Below is a small trained network, with its code and all its weights. Each question gives an input and a class and asks what happens when units are switched off, that is, made to give their printed mean instead of their output.

import numpy as np


def w(rows, s, z=0):
    codes = np.array(rows[::2]) - 128.0
    scale = np.full(codes.shape[1], s)
    scale[-1] = z or s
    return codes * scale


def f(y):
    return np.maximum(y, 0)


def log_softmax(a):
    a = a - a.max(-1, keepdims=True)
    return a - np.log(np.exp(a).sum(-1, keepdims=True))


def net(x, mask):
    res = np.array(x, float).reshape(1, 6) / 4 @ E
    y = f(res @ A[0][:, :-1].T + A[0][:, -1])
    res = res + np.where(mask, y, B[0][:, -1]) @ B[0][:, :-1]
    return log_softmax(res[-1] @ U[:, :-1].T + U[:, -1])


A, B = {}, {}
E = w([
[141,129,195,68,143,84,112,2,84,109,78,169],'x0',
[117,113,117,128,130,123,143,135,118,112,108,122],'x1',
[24,197,155,165,120,36,77,139,74,179,122,102],'x2',
[188,136,44,142,23,95,40,118,145,118,57,126],'x3',
[160,66,135,78,180,43,64,141,115,116,190,21],'x4',
[112,107,107,126,121,99,134,134,138,106,140,167],'x5',
],0.0096)
A[0] = w([
[193,142,45,125,103,93,74,133,126,134,68,134,95],'neuron 1',
[133,109,194,114,95,95,131,28,68,119,83,155,126],'neuron 2',
[86,143,184,132,210,151,175,123,155,125,205,165,111],'neuron 3',
[175,67,132,22,177,44,73,146,100,110,168,7,77],'neuron 4',
[93,156,64,190,131,200,146,181,140,139,169,86,163],'neuron 5',
[161,110,145,122,174,135,99,66,139,99,117,155,118],'neuron 6',
[71,171,80,176,118,179,166,104,182,187,86,168,80],'neuron 7',
[88,166,97,110,109,166,163,73,79,158,85,172,55],'neuron 8',
[101,116,102,154,106,137,161,206,170,164,122,99,134],'neuron 9',
[70,188,150,116,128,193,218,120,128,152,128,165,134],'neuron 10',
[86,185,155,196,88,191,176,129,121,147,16,198,88],'neuron 11',
[128,138,87,187,154,141,112,232,144,159,138,152,132],'neuron 12',
[108,137,58,134,132,170,122,174,168,121,198,108,122],'neuron 13',
[170,128,88,150,76,128,64,123,123,89,116,129,94],'neuron 14',
[191,126,113,175,70,108,35,109,155,106,41,140,118],'neuron 15',
[29,180,153,218,117,64,61,159,45,160,99,121,44],'neuron 16',
[161,172,159,76,134,102,134,44,40,83,121,176,151],'neuron 17',
[102,88,74,94,150,86,81,127,92,128,189,25,82],'neuron 18',
[69,142,113,195,64,188,118,253,179,111,192,60,145],'neuron 19',
[78,135,159,107,207,152,198,154,104,136,201,154,107],'neuron 20',
[255,54,91,83,130,219,194,122,232,87,147,122,67],'neuron 21',
[90,116,211,136,177,152,203,116,84,114,167,136,127],'neuron 22',
[129,174,60,127,79,69,88,135,150,131,38,115,93],'neuron 23',
[57,128,150,145,195,119,184,137,106,141,156,117,113],'neuron 24',
[7,196,122,166,103,42,117,136,64,223,122,120,60],'neuron 25',
[108,163,91,158,121,101,142,201,121,178,152,111,114],'neuron 26',
[206,99,104,99,167,195,153,150,114,101,90,173,2],'neuron 27',
[62,136,167,75,107,101,114,17,57,127,90,157,111],'neuron 28',
[174,139,83,143,42,106,63,116,167,131,71,85,100],'neuron 29',
[119,129,190,77,146,108,135,60,112,102,61,161,153],'neuron 30',
[117,169,123,21,139,117,138,24,100,112,107,131,134],'neuron 31',
[111,224,144,192,87,159,184,113,145,105,91,195,73],'neuron 32',
[117,64,161,90,223,103,128,142,133,142,183,89,90],'neuron 33',
],0.008,0.0026)
B[0] = w([
[121,176,90,180,172,217,110,172,82,184,178,204,185],'neuron 1',
[50,161,77,91,103,137,87,164,185,68,135,32,187],'neuron 2',
[143,185,89,165,197,192,130,160,77,149,140,150,204],'neuron 3',
[199,50,179,202,6,71,74,112,150,100,216,182,249],'neuron 4',
[73,146,95,68,94,142,82,159,199,73,136,54,196],'neuron 5',
[133,145,156,98,148,132,108,111,193,96,97,96,165],'neuron 6',
[147,69,169,138,38,80,86,75,126,109,203,172,183],'neuron 7',
[148,61,163,123,59,108,117,126,123,78,168,117,164],'neuron 8',
[74,154,86,96,113,162,99,151,152,83,112,73,181],'neuron 9',
[131,91,171,184,53,73,106,129,48,108,181,187,191],'neuron 10',
[172,66,191,173,39,44,89,85,104,66,198,147,204],'neuron 11',
[57,173,112,67,126,137,87,183,158,87,127,25,187],'neuron 12',
[108,122,113,87,125,106,96,159,174,91,125,76,182],'neuron 13',
[129,142,81,155,182,133,108,132,67,155,128,166,173],'neuron 14',
[97,142,62,166,197,201,136,178,45,144,145,125,194],'neuron 15',
[200,71,161,96,208,104,211,50,176,230,31,209,215],'neuron 16',
[60,127,106,67,144,108,89,224,178,93,87,69,190],'neuron 17',
[177,57,207,154,36,58,121,140,128,117,167,168,207],'neuron 18',
[64,127,75,38,114,138,85,156,176,81,135,67,226],'neuron 19',
[137,150,48,204,184,181,149,200,101,154,144,145,210],'neuron 20',
[139,72,206,112,233,95,200,47,204,248,28,156,232],'neuron 21',
[109,211,32,167,199,181,112,187,68,154,164,154,204],'neuron 22',
[114,188,103,208,192,178,142,168,92,151,125,140,183],'neuron 23',
[166,203,90,171,140,191,160,118,77,179,116,140,194],'neuron 24',
[147,93,217,113,192,180,197,2,190,244,22,169,222],'neuron 25',
[110,142,122,90,143,116,113,100,208,100,89,56,181],'neuron 26',
[178,88,174,118,177,98,185,69,142,154,67,151,175],'neuron 27',
[64,138,128,69,127,138,98,155,180,56,94,48,192],'neuron 28',
[92,166,88,190,163,175,120,160,42,161,167,188,193],'neuron 29',
[55,153,97,61,121,173,59,158,150,89,139,55,187],'neuron 30',
[57,196,114,57,137,110,124,153,148,112,158,59,184],'neuron 31',
[171,91,201,170,55,88,86,147,110,125,160,164,189],'neuron 32',
[135,134,159,202,110,128,100,137,62,107,176,190,209],'neuron 33',
],0.0063,0.015)
U = w([
[76,154,103,62,113,130,94,152,184,96,144,49,255],'0',
[119,171,82,192,167,177,134,153,5,153,168,157,104],'1',
[156,94,179,175,36,62,103,116,99,113,206,151,66],'2',
[143,111,168,112,183,118,195,61,197,183,63,145,98],'3',
],0.012,0.00057)

Each question gives the input, the list of numbers given to net, and the class t.
The units are the neurons (one row each of A and B). Each row of codes is followed by its name. A weight is (code - 128) times the scale printed after its matrix; where a second scale follows, it is the last column's (A, B and U).
mask holds one flag per neuron, in row order. A switched-off neuron (its flag False) gives its mean, the last column of its row in B, instead of its output. The means were averaged over made-up inputs and are rounded, as every weight is.
A unit's drop is (log p(t) with every unit on - log p(t) with that unit switched off) / (log p(t) with every unit on - log p(t) with every unit switched off).
The circuit of an input: a set's keep is (log p(t) with only the set's units on - log p(t) with every unit switched off) / (log p(t) with every unit on - log p(t) with every unit switched off). Starting from the 12 units with the biggest drops (on a tie, the unit counted first), units are removed one at a time, each time the one whose removal leaves the highest keep (on an exact tie, the one counted first), for as long as the keep stays at least 0.8.
circuit, biggest first: the units of the circuit, biggest drop first
top k neurons: the k neurons with the biggest drops, biggest first
drop of u: that unit's drop, to one decimal
input [1,0,-8,0,4,1], class 3: circuit, biggest first => neuron 21
input [-2,0,3,1,-3,3], class 2: top 2 neurons => neuron 21; neuron 11
input [7,-1,3,-1,-8,5], class 2: top 3 neurons => neuron 11; neuron 32; neuron 10
input [-8,-2,7,-5,-8,0], class 0: top 4 neurons => neuron 19; neuron 5; neuron 12; neuron 4
input [-6,-1,-6,-6,-2,-3], class 0: top 3 neurons => neuron 5; neuron 19; neuron 25
input [-1,1,-5,-3,-5,4], class 2: top 2 neurons => neuron 25; neuron 10
input [8,4,4,-8,-1,6], class 0: top 3 neurons => neuron 28; neuron 2; neuron 17
input [7,-4,8,-7,3,6], class 3: top 4 neurons => neuron 25; neuron 16; neuron 19; neuron 5
input [4,-1,8,7,-5,-1], class 3: top 2 neurons => neuron 25; neuron 16
input [-7,5,-5,8,4,7], class 1: top 2 neurons => neuron 29; neuron 1
input [-2,-5,7,-2,7,-5], class 2: top 2 neurons => neuron 4; neuron 18
input [4,-6,1,8,-7,-2], class 1: top 4 neurons => neuron 15; neuron 23; neuron 29; neuron 4
input [-5,1,-1,6,3,-3], class 1: top 3 neurons => neuron 29; neuron 1; neuron 15
input [-2,6,-7,-5,8,-7], class 2: circuit, biggest first => neuron 4
input [-3,-2,8,6,4,-6], class 3: top 2 neurons => neuron 16; neuron 25
input [-4,-3,5,-2,1,3], class 3: top 2 neurons => neuron 25; neuron 16
input [6,-1,5,0,-6,-7], class 0: top 3 neurons => neuron 28; neuron 2; neuron 4
input [5,0,-4,-8,7,6], class 1: drop of neuron 20 => 0.1
input [0,-8,-1,-8,8,2], class 1: drop of neuron 7 => 0.1
input [1,-2,3,3,-4,-6], class 2: circuit, biggest first => neuron 11
input [-3,-8,-5,2,-5,-4], class 2: drop of neuron 25 => 1.1
input [-1,-4,3,1,4,4], class 2: drop of neuron 21 => 0.4
